Below are the code and all the weights of a small trained network. Each question names an input and a class and asks about switching units off, where a switched-off unit gives its printed mean instead of its output.

import numpy as np


def w(rows, s, z=0):
    codes = np.array(rows[::2]) - 128.0
    scale = np.full(codes.shape[1], s)
    scale[-1] = z or s
    return codes * scale


def f(y):
    return np.maximum(y, 0)


def log_softmax(a):
    a = a - a.max(-1, keepdims=True)
    return a - np.log(np.exp(a).sum(-1, keepdims=True))


def net(x, mask):
    res = np.array(x, float).reshape(1, 5) / 4 @ E
    y = f(res @ A[0][:, :-1].T + A[0][:, -1])
    res = res + np.where(mask, y, B[0][:, -1]) @ B[0][:, :-1]
    return log_softmax(res[-1] @ U[:, :-1].T + U[:, -1])


A, B = {}, {}
E = w([
[92,180,107,147],'x0',
[79,86,88,199],'x1',
[132,130,130,131],'x2',
[61,118,245,116],'x3',
[136,111,130,115],'x4',
],0.011)
A[0] = w([
[110,93,206,141,43],'N0',
[80,128,79,206,153],'N1',
[115,35,187,98,90],'N2',
[169,64,117,97,105],'N3',
[118,152,44,104,3],'N4',
[207,178,161,35,83],'N5',
[77,193,136,117,143],'N6',
[140,114,226,137,85],'N7',
[72,106,67,166,83],'N8',
[164,122,95,130,20],'N9',
[196,58,118,135,106],'N10',
[209,96,71,154,12],'N11',
[128,46,120,193,65],'N12',
[168,173,89,137,41],'N13',
[2,136,185,134,67],'N14',
[196,225,121,70,63],'N15',
[168,135,113,153,46],'N16',
],0.011,0.0067)
B[0] = w([
[80,138,95,96,195],'N0',
[127,83,163,117,254],'N1',
[96,167,62,187,212],'N2',
[86,145,143,197,171],'N3',
[78,157,89,134,167],'N4',
[61,79,149,155,233],'N5',
[150,145,127,158,190],'N6',
[114,120,70,126,216],'N7',
[103,78,147,111,206],'N8',
[64,168,105,147,145],'N9',
[118,159,112,194,183],'N10',
[46,174,105,94,193],'N11',
[83,91,188,67,184],'N12',
[71,127,84,130,164],'N13',
[100,130,56,109,252],'N14',
[77,76,168,92,205],'N15',
[8,174,48,128,142],'N16',
],0.011,0.0071)
U = w([
[79,134,111,194,249],'0',
[43,211,14,144,17],'1',
[85,117,147,168,229],'2',
[111,98,118,120,251],'3',
[40,2,202,46,1],'4',
[233,185,170,163,91],'5',
],0.0064,0.0075)

Each question gives the input, the list of numbers given to net, and the class t.
The units are the neurons (one row each of A and B). Each row of codes is followed by its name. A weight is (code - 128) times the scale printed after its matrix; where a second scale follows, it is the last column's (A, B and U).
mask holds one flag per neuron, in row order. A switched-off neuron (its flag False) gives its mean, the last column of its row in B, instead of its output. The means were averaged over made-up inputs and are rounded, as every weight is.
A unit's drop is (log p(t) with every unit on - log p(t) with that unit switched off) / (log p(t) with every unit on - log p(t) with every unit switched off).
The circuit of an input: a set's keep is (log p(t) with only the set's units on - log p(t) with every unit switched off) / (log p(t) with every unit on - log p(t) with every unit switched off). Starting from the 12 units with the biggest drops (on a tie, the unit counted first), units are removed one at a time, each time the one whose removal leaves the highest keep (on an exact tie, the one counted first), for as long as the keep stays at least 0.8.
units of the circuit, in order: the units of the circuit, biggest drop first
top k neurons: the k neurons with the biggest drops, biggest first
drop of u: that unit's drop, to one decimal
input [-6,3,-8,-8,8], class 1: units of the circuit, in order	N11
input [-6,-7,-1,7,-7], class 1: top 2 neurons	N2, N7
input [1,-6,-5,6,6], class 1: units of the circuit, in order	N2, N7
input [2,8,-7,-7,-5], class 4: units of the circuit, in order	N1, N8
input [4,1,-1,7,-4], class 1: units of the circuit, in order	N14, N0
input [3,6,-2,8,8], class 1: top 2 neurons	N14, N2
input [2,-7,2,-3,-3], class 4: top 2 neurons	N15, N5
input [7,-8,1,-5,2], class 4: top 3 neurons	N15, N5, N2
input [5,7,3,-5,5], class 4: top 3 neurons	N1, N8, N12
input [0,-7,4,1,0], class 4: top 4 neurons	N15, N5, N2, N10
input [5,6,5,-3,-2], class 4: top 2 neurons	N1, N8
input [-5,8,-3,2,-2], class 4: top 3 neurons	N12, N1, N8
input [-8,-7,4,7,-3], class 0: top 2 neurons	N2, N5
input [2,4,2,6,-5], class 1: units of the circuit, in order	N14
input [-4,2,-5,6,-3], class 1: top 2 neurons	N2, N14
input [0,7,-6,-4,5], class 4: drop of N2	0.1
input [-1,-7,-4,8,-3], class 1: drop of N0	0.1
input [-8,3,-3,8,8], class 0: drop of N11	0.3
